Below is a small trained network, with its code and all its weights. Each question gives an input and a class and asks what happens when units are switched off, that is, made to give their printed mean instead of their output.

import numpy as np


def w(rows, s, z=0):
    codes = np.array(rows[::2]) - 128.0
    scale = np.full(codes.shape[1], s)
    scale[-1] = z or s
    return codes * scale


def f(y):
    return y / 2 * (1 + np.tanh(0.7978845608 * (y + 0.044715 * y**3)))


def log_softmax(a):
    a = a - a.max(-1, keepdims=True)
    return a - np.log(np.exp(a).sum(-1, keepdims=True))


def net(x, mask):
    res = np.array(x, float).reshape(1, 4) / 4 @ E
    y = f(res @ A[0][:, :-1].T + A[0][:, -1])
    res = res + np.where(mask, y, B[0][:, -1]) @ B[0][:, :-1]
    return log_softmax(res[-1] @ U[:, :-1].T + U[:, -1])


A, B = {}, {}
E = w([
[144,79,31,249,117,103,167,127],'x0',
[189,168,228,155,251,64,125,136],'x1',
[128,25,160,90,137,151,214,172],'x2',
[68,69,145,153,126,33,27,174],'x3',
],0.011)
A[0] = w([
[91,172,174,54,154,205,115,179,14],'neuron 0',
[109,194,156,64,106,139,94,146,7],'neuron 1',
[112,207,127,108,139,207,205,107,71],'neuron 2',
[138,156,106,93,180,188,200,83,14],'neuron 3',
[98,188,97,154,138,182,63,29,137],'neuron 4',
[47,78,152,112,1,163,110,115,51],'neuron 5',
[106,99,55,78,47,178,134,137,63],'neuron 6',
[79,117,158,114,140,85,24,175,117],'neuron 7',
[142,43,144,78,119,171,166,193,75],'neuron 8',
[150,166,113,106,154,219,168,128,90],'neuron 9',
[166,125,176,163,219,100,155,151,141],'neuron 10',
[47,71,150,124,114,105,65,217,49],'neuron 11',
[70,141,202,60,127,173,126,102,29],'neuron 12',
[77,31,140,84,204,150,226,173,68],'neuron 13',
[179,89,70,232,159,150,166,89,132],'neuron 14',
[95,82,147,129,113,74,114,180,76],'neuron 15',
[98,114,66,97,103,163,131,105,95],'neuron 16',
],0.0096,0.0014)
B[0] = w([
[76,153,131,155,84,168,139,179,226],'neuron 0',
[81,124,133,164,58,123,116,189,203],'neuron 1',
[149,88,97,60,196,100,116,151,214],'neuron 2',
[172,71,83,96,167,145,113,108,201],'neuron 3',
[155,221,129,122,111,2,93,95,202],'neuron 4',
[110,104,202,126,153,108,129,74,228],'neuron 5',
[123,109,180,133,149,146,181,102,226],'neuron 6',
[172,151,101,74,162,143,132,140,253],'neuron 7',
[177,139,124,161,68,18,89,116,219],'neuron 8',
[147,99,57,92,200,130,115,125,198],'neuron 9',
[67,95,203,184,181,134,193,53,247],'neuron 10',
[110,56,86,28,167,148,123,98,245],'neuron 11',
[72,146,122,168,82,158,133,206,222],'neuron 12',
[186,201,144,150,57,58,64,139,249],'neuron 13',
[61,152,90,133,78,213,102,189,228],'neuron 14',
[170,74,86,106,119,159,79,157,205],'neuron 15',
[80,175,202,135,149,153,177,80,183],'neuron 16',
],0.0089,0.011)
U = w([
[163,95,89,48,186,139,113,131,7],'0',
[108,131,250,145,161,148,166,56,194],'1',
[215,191,141,146,61,47,90,101,75],'2',
[63,131,109,171,91,182,121,219,246],'3',
],0.012,0.0002)

Each question gives the input, the list of numbers given to net, and the class t.
The units are the neurons (one row each of A and B). Each row of codes is followed by its name. A weight is (code - 128) times the scale printed after its matrix; where a second scale follows, it is the last column's (A, B and U).
mask holds one flag per neuron, in row order. A switched-off neuron (its flag False) gives its mean, the last column of its row in B, instead of its output. The means were averaged over made-up inputs and are rounded, as every weight is.
A unit's drop is (log p(t) with every unit on - log p(t) with that unit switched off) / (log p(t) with every unit on - log p(t) with every unit switched off).
The circuit of an input: a set's keep is (log p(t) with only the set's units on - log p(t) with every unit switched off) / (log p(t) with every unit on - log p(t) with every unit switched off). Starting from the 12 units with the biggest drops (on a tie, the unit counted first), units are removed one at a time, each time the one whose removal leaves the highest keep (on an exact tie, the one counted first), for as long as the keep stays at least 0.8.
circuit, biggest first: the units of the circuit, biggest drop first
k most important neurons: the k neurons with the biggest drops, biggest first
drop when u is switched off: that unit's drop, to one decimal
input [-3,-6,6,-1], class 1: 2 most important neurons : [neuron 6; neuron 5]
input [-2,8,-6,6], class 1: circuit, biggest first : [neuron 10]
input [8,6,5,2], class 3: 2 most important neurons : [neuron 14; neuron 5]
input [6,6,4,7], class 0: 2 most important neurons : [neuron 15; neuron 11]
input [-8,-8,-8,-3], class 1: 4 most important neurons : [neuron 5; neuron 6; neuron 16; neuron 13]
input [-5,-8,7,1], class 1: 3 most important neurons : [neuron 5; neuron 6; neuron 16]
input [1,-2,-7,-7], class 0: 4 most important neurons : [neuron 2; neuron 13; neuron 9; neuron 8]
input [-7,5,-5,8], class 0: 3 most important neurons : [neuron 7; neuron 11; neuron 14]
input [1,-7,-6,-6], class 1: 2 most important neurons : [neuron 16; neuron 6]
input [-5,-1,5,4], class 2: 2 most important neurons : [neuron 8; neuron 13]
input [-6,0,-1,8], class 0: 2 most important neurons : [neuron 11; neuron 7]
input [-7,2,-6,2], class 3: 3 most important neurons : [neuron 13; neuron 1; neuron 12]
input [-8,-2,0,6], class 3: 3 most important neurons : [neuron 12; neuron 1; neuron 0]
input [-5,-3,2,-3], class 3: circuit, biggest first : [neuron 12]
input [-7,1,-4,-6], class 3: 3 most important neurons : [neuron 0; neuron 12; neuron 1]
input [1,-5,-5,1], class 1: 2 most important neurons : [neuron 13; neuron 8]
input [6,2,7,4], class 2: 2 most important neurons : [neuron 13; neuron 8]
input [1,-8,4,4], class 1: drop when neuron 10 is switched off : 0.0
input [6,2,-2,7], class 0: drop when neuron 11 is switched off : 0.2
input [-6,-7,5,3], class 1: circuit, biggest first : [neuron 5]
input [0,2,5,3], class 2: drop when neuron 13 is switched off : 0.3
input [7,6,-3,-5], class 3: drop when neuron 6 is switched off : 0.1
